Below is a small trained network, with its code and all its weights. Each question gives an input and a target symbol and asks what happens when units are switched off, that is, made to give their printed mean instead of their output.

import numpy as np


def w(rows, s, z=0):
    codes = np.array(rows[::2]) - 128.0
    scale = np.full(codes.shape[1], s)
    scale[-1] = z or s
    return codes * scale


def f(y):
    return np.maximum(y, 0)


def softmax(a):
    e = np.exp(a - a.max(-1, keepdims=True))
    return e / e.sum(-1, keepdims=True)


def log_softmax(a):
    a = a - a.max(-1, keepdims=True)
    return a - np.log(np.exp(a).sum(-1, keepdims=True))


def net(x, mask):
    ids = ['αβγδεηλμξπσψω'.index(c) for c in x.split()]
    T = len(ids)
    res = E[ids] + P[:T]
    u = 0
    for l in range(3):
        q, k, v = (res @ M[l].T for M in (Q, K, V))
        z = softmax(np.where(np.tri(T) > 0, q @ k.T / 2**0.5, -1e9)) @ v
        res = res + np.where(mask[u], z, O[l][:, -1]) @ O[l][:, :-1]
        u += 1
        y = f(res @ A[l][:, :-1].T + A[l][:, -1])
        res = res + np.where(mask[u : u + 4], y, B[l][:, -1]) @ B[l][:, :-1]
        u += 4
    return log_softmax(res[-1] @ U[:, :-1].T + U[:, -1])


Q, K, V, O, A, B = {}, {}, {}, {}, {}, {}
E = w([
[108,92,140,178],'α',
[193,132,132,115],'β',
[96,163,196,118],'γ',
[189,207,133,123],'δ',
[73,122,114,153],'ε',
[91,129,88,149],'η',
[194,250,150,128],'λ',
[81,154,203,147],'μ',
[148,132,138,242],'ξ',
[95,132,160,124],'π',
[78,178,33,126],'σ',
[94,169,247,65],'ψ',
[52,129,119,153],'ω',
],0.016)
P = w([
[107,2,161,106],'0',
[74,180,64,137],'1',
[57,184,76,144],'2',
[56,186,83,148],'3',
[47,191,79,149],'4',
[37,193,76,148],'5',
[32,197,77,145],'6',
],0.0084)
Q[0] = w([
[35,219,152,223],'0.h0',
[64,207,1,66],'0.h0',
],0.007)
K[0] = w([
[192,26,98,165],'0.h0',
[142,2,180,85],'0.h0',
],0.0072)
V[0] = w([
[67,150,38,254],'0.h0',
[192,58,119,185],'0.h0',
],0.0076)
O[0] = w([
[1,198,118,140,254],'0.h0',
[112,90,88,229,166],'0.h0',
],0.0092,0.0027)
A[0] = w([
[92,135,97,253,246],'0.n0',
[121,254,178,113,251],'0.n1',
[148,155,46,101,172],'0.n2',
[111,30,179,82,212],'0.n3',
],0.0092,0.0028)
B[0] = w([
[101,69,79,120,250],'0.n0',
[189,125,52,57,213],'0.n1',
[53,75,204,153,147],'0.n2',
[114,119,191,254,147],'0.n3',
],0.0085,0.014)
Q[1] = w([
[156,151,70,197],'1.h0',
[255,201,69,134],'1.h0',
],0.0086)
K[1] = w([
[30,161,82,1],'1.h0',
[170,135,30,70],'1.h0',
],0.0079)
V[1] = w([
[164,108,64,52],'1.h0',
[67,254,99,78],'1.h0',
],0.008)
O[1] = w([
[148,128,136,254,66],'1.h0',
[104,54,214,156,3],'1.h0',
],0.011,0.0062)
A[1] = w([
[237,131,94,166,253],'1.n0',
[140,100,30,255,134],'1.n1',
[86,156,118,55,187],'1.n2',
[27,100,142,112,170],'1.n3',
],0.0088,0.0062)
B[1] = w([
[179,63,67,191,171],'1.n0',
[61,131,147,165,237],'1.n1',
[162,80,87,91,252],'1.n2',
[191,116,255,146,228],'1.n3',
],0.009,0.013)
Q[2] = w([
[199,14,2,170],'2.h0',
[150,197,131,51],'2.h0',
],0.0056)
K[2] = w([
[109,2,87,91],'2.h0',
[83,136,124,130],'2.h0',
],0.008)
V[2] = w([
[92,49,37,27],'2.h0',
[100,84,210,3],'2.h0',
],0.0064)
O[2] = w([
[189,198,60,210,250],'2.h0',
[138,9,2,111,109],'2.h0',
],0.0081,0.014)
A[2] = w([
[101,169,68,140,83],'2.n0',
[110,124,115,251,85],'2.n1',
[25,114,83,160,2],'2.n2',
[255,122,86,102,51],'2.n3',
],0.0079,0.0066)
B[2] = w([
[159,156,188,199,212],'2.n0',
[100,145,121,14,233],'2.n1',
[36,135,139,58,173],'2.n2',
[150,80,254,85,252],'2.n3',
],0.0092,0.013)
U = w([
[114,162,145,161,237],'α',
[170,177,148,176,76],'β',
[129,159,109,46,97],'γ',
[103,207,151,123,42],'δ',
[118,56,50,125,121],'ε',
[108,143,221,193,49],'η',
[47,191,116,15,54],'λ',
[98,94,102,121,134],'μ',
[104,211,2,200,165],'ξ',
[115,69,43,172,254],'π',
[87,45,165,186,68],'σ',
[144,110,116,180,195],'ψ',
[147,70,134,98,53],'ω',
],0.0078,0.004)

Each question gives the input, a string of symbols that net reads in full, and the target symbol t.
The units are the heads (2 rows each of Q, K, V and O) and the neurons (one row each of A and B). Each row of codes is followed by its name. A weight is (code - 128) times the scale printed after its matrix; where a second scale follows, it is the last column's (O, A, B and U).
mask holds one flag per unit, layer by layer, with each layer's heads first. A switched-off unit (its flag False) gives its mean, the last column of its rows in O or B, instead of its output. The means were averaged over made-up inputs and are rounded, as every weight is.
A unit's drop is (log p(t) with every unit on - log p(t) with that unit switched off) / (log p(t) with every unit on - log p(t) with every unit switched off).
The circuit of an input: a set's keep is (log p(t) with only the set's units on - log p(t) with every unit switched off) / (log p(t) with every unit on - log p(t) with every unit switched off). Starting from the 12 units with the biggest drops (on a tie, the unit counted first), units are removed one at a time, each time the one whose removal leaves the highest keep (on an exact tie, the one counted first), for as long as the keep stays at least 0.8.
units of the circuit, in order: the units of the circuit, biggest drop first
unit that matters most: the unit with the biggest drop
k most important neurons: the k neurons with the biggest drops, biggest first
k most important neurons of layer l: the k neurons of layer l with the biggest drops, biggest first
input β λ ω α α, target δ: unit that matters most -> 2.h0
input ψ α β λ ψ μ ε, target β: 3 most important neurons of layer 2 -> 2.n3, 2.n0, 2.n1
input σ ψ η ξ ξ α α, target σ: units of the circuit, in order -> 1.h0, 2.h0, 0.h0
input ξ ω ε α, target λ: units of the circuit, in order -> 0.h0, 1.n1, 2.n2, 2.n1
input α δ α ξ α β, target ξ: units of the circuit, in order -> 2.n3, 1.h0, 1.n3, 1.n2
input ψ δ μ ξ α δ, target β: 2 most important neurons of layer 0 -> 0.n3, 0.n0
input ω π α, target ε: 2 most important neurons of layer 0 -> 0.n1, 0.n3
input λ ψ σ δ, target η: 2 most important neurons of layer 1 -> 1.n0, 1.n2
input ξ α α ψ α, target λ: units of the circuit, in order -> 2.n1, 0.h0, 2.n2, 1.n1
input ξ ψ α α ω, target λ: units of the circuit, in order -> 0.h0, 2.n1, 2.n2
input ψ α α ξ λ, target β: 3 most important neurons -> 0.n3, 1.n2, 2.n3
input λ ψ μ α, target η: 3 most important neurons -> 1.n0, 1.n2, 0.n1
input ξ β ε ε, target λ: 3 most important neurons -> 0.n0, 1.n1, 2.n1
input σ α ε ψ λ ω, target σ: units of the circuit, in order -> 1.h0, 0.h0
input ψ μ μ α ε ω, target β: 3 most important neurons -> 2.n3, 0.n3, 2.n0
input α ξ λ, target ξ: units of the circuit, in order -> 1.n3, 0.h0
input α σ ε, target ξ: units of the circuit, in order -> 1.h0, 0.n1, 2.n3
input ξ ψ α ψ α ψ σ, target λ: units of the circuit, in order -> 0.h0, 2.n2, 1.n1
input α ξ ξ λ μ, target ξ: units of the circuit, in order -> 2.n3
input α α ξ γ ε δ η, target ξ: units of the circuit, in order -> 2.n3
input ξ σ λ δ, target λ: 4 most important neurons -> 2.n1, 1.n1, 2.n0, 0.n1
input ξ α δ, target λ: 4 most important neurons -> 2.n1, 1.n1, 1.n2, 2.n0
input λ γ ε α α η, target η: 3 most important neurons -> 1.n3, 1.n0, 0.n2
input σ μ ψ ψ ψ ε, target σ: units of the circuit, in order -> 1.h0, 2.h0
input α γ α ε π α, target ξ: 2 most important neurons -> 0.n1, 0.n3
input ψ ε α μ ω β ε, target β: 2 most important neurons -> 2.n3, 0.n3
input ε α ψ α α, target π: 4 most important neurons -> 0.n1, 0.n3, 2.n3, 1.n3
input ξ ε ψ α α σ, target λ: unit that matters most -> 0.h0
input α λ α, target ξ: 3 most important neurons -> 0.n3, 0.n1, 2.n3
input ψ α δ, target β: 2 most important neurons of layer 1 -> 1.n2, 1.n3
